Below is a small trained network, with its code and all its weights. Each question gives an input and a class and asks what happens when units are switched off, that is, made to give their printed mean instead of their output.

import numpy as np


def w(rows, s, z=0):
    codes = np.array(rows[::2]) - 128.0
    scale = np.full(codes.shape[1], s)
    scale[-1] = z or s
    return codes * scale


def norm(h):
    return h / np.sqrt((h * h).mean(-1, keepdims=True) + 1e-5)


def f(y):
    return np.maximum(y, 0)


def log_softmax(a):
    a = a - a.max(-1, keepdims=True)
    return a - np.log(np.exp(a).sum(-1, keepdims=True))


def net(x, mask):
    res = np.array(x, float).reshape(1, 6) / 4 @ E
    u = 0
    for l in range(3):
        y = f(norm(res) @ A[l][:, :-1].T + A[l][:, -1])
        res = res + np.where(mask[u : u + 3], y, B[l][:, -1]) @ B[l][:, :-1]
        u += 3
    return log_softmax(norm(res)[-1] @ U[:, :-1].T + U[:, -1])


A, B = {}, {}
E = w([
[164,215,69,95,141,97,160,77,59],'x0',
[56,156,201,102,233,75,48,164,113],'x1',
[197,76,132,41,188,167,57,230,170],'x2',
[89,85,78,138,92,122,36,131,169],'x3',
[127,88,67,192,197,118,184,202,132],'x4',
[156,141,101,38,187,169,161,105,255],'x5',
],0.0096)
A[0] = w([
[91,154,104,132,64,126,23,192,55,58],'L0N1',
[128,215,112,118,210,67,128,68,106,3],'L0N2',
[76,118,161,120,129,79,52,254,158,137],'L0N3',
],0.0069,0.0021)
B[0] = w([
[166,147,250,217,131,138,181,119,170,219],'L0N1',
[54,221,81,61,86,99,20,113,145,199],'L0N2',
[141,84,150,112,158,81,68,160,149,255],'L0N3',
],0.011,0.0048)
A[1] = w([
[79,144,56,159,33,49,224,171,122,93],'L1N1',
[130,171,120,208,2,99,221,174,140,2],'L1N2',
[153,156,54,93,115,36,153,63,140,20],'L1N3',
],0.0071,0.0038)
B[1] = w([
[130,129,58,75,113,126,158,92,20,253],'L1N1',
[105,29,134,140,150,86,254,38,123,254],'L1N2',
[219,108,78,183,120,133,24,133,93,203],'L1N3',
],0.0088,0.0037)
A[2] = w([
[170,239,53,106,234,157,246,110,106,237],'L2N1',
[126,146,45,176,93,88,241,189,200,68],'L2N2',
[124,2,58,115,226,176,51,159,78,12],'L2N3',
],0.0059,0.0011)
B[2] = w([
[209,254,49,156,140,220,1,202,31,255],'L2N1',
[209,170,141,44,125,161,238,138,117,191],'L2N2',
[118,89,151,45,92,160,179,201,130,229],'L2N3',
],0.0075,0.0041)
U = w([
[189,145,107,70,183,207,148,178,102,69],'0',
[90,75,46,148,56,118,226,28,29,106],'1',
[167,57,93,73,72,202,122,46,184,86],'2',
[124,93,216,192,95,89,102,149,79,117],'3',
[46,204,192,55,179,88,59,7,167,2],'4',
[88,29,155,80,191,141,56,255,208,201],'5',
[136,193,38,76,98,140,21,65,59,110],'6',
],0.009,0.0022)

Each question gives the input, the list of numbers given to net, and the class t.
The units are the neurons (one row each of A and B). Each row of codes is followed by its name. A weight is (code - 128) times the scale printed after its matrix; where a second scale follows, it is the last column's (A, B and U).
mask holds one flag per neuron, layer by layer. A switched-off neuron (its flag False) gives its mean, the last column of its row in B, instead of its output. The means were averaged over made-up inputs and are rounded, as every weight is.
A unit's drop is (log p(t) with every unit on - log p(t) with that unit switched off) / (log p(t) with every unit on - log p(t) with every unit switched off).
The circuit of an input: a set's keep is (log p(t) with only the set's units on - log p(t) with every unit switched off) / (log p(t) with every unit on - log p(t) with every unit switched off). Starting from all 9 units, units are removed one at a time, each time the one whose removal leaves the highest keep (on an exact tie, the one counted first), for as long as the keep stays at least 0.8.
circuit, biggest first: the units of the circuit, biggest drop first
k most important neurons: the k neurons with the biggest drops, biggest first
top k neurons in layer l: the k neurons of layer l with the biggest drops, biggest first
drop of u: that unit's drop, to one decimal
input [-8,3,-8,-7,7,4], class 0: circuit, biggest first	(L2N1 L2N2)
input [8,4,0,-6,4,2], class 6: circuit, biggest first	(L0N2 L2N1)
input [1,4,-7,3,3,8], class 6: top neuron in layer 1	(L1N3)
input [-7,-4,-3,-1,-4,0], class 1: circuit, biggest first	(L0N3 L1N2)
input [-4,-7,5,-5,-1,-5], class 1: circuit, biggest first	(L0N3 L1N2)
input [-7,-6,1,-5,6,-3], class 1: circuit, biggest first	(L1N2 L0N3)
input [-7,-3,0,-5,6,-8], class 1: circuit, biggest first	(L1N2 L1N1)
input [3,1,5,-4,-3,-5], class 3: 2 most important neurons	(L0N1 L2N1)
input [-4,-6,-6,3,-2,7], class 1: 3 most important neurons	(L0N3 L1N2 L1N1)
input [5,5,-7,1,-4,5], class 6: top 2 neurons in layer 1	(L1N3 L1N2)
input [4,1,-7,-4,-3,1], class 6: top 2 neurons in layer 0	(L0N2 L0N1)
input [7,-8,-5,-2,-5,8], class 6: top 2 neurons in layer 0	(L0N1 L0N2)
input [7,2,2,8,-8,-8], class 3: drop of L0N1	0.7
input [8,5,-7,-1,-1,7], class 6: drop of L1N2	0.0
input [6,3,-4,-6,3,3], class 6: drop of L0N2	0.1
input [8,6,-4,-4,-8,8], class 6: circuit, biggest first	(L2N1)
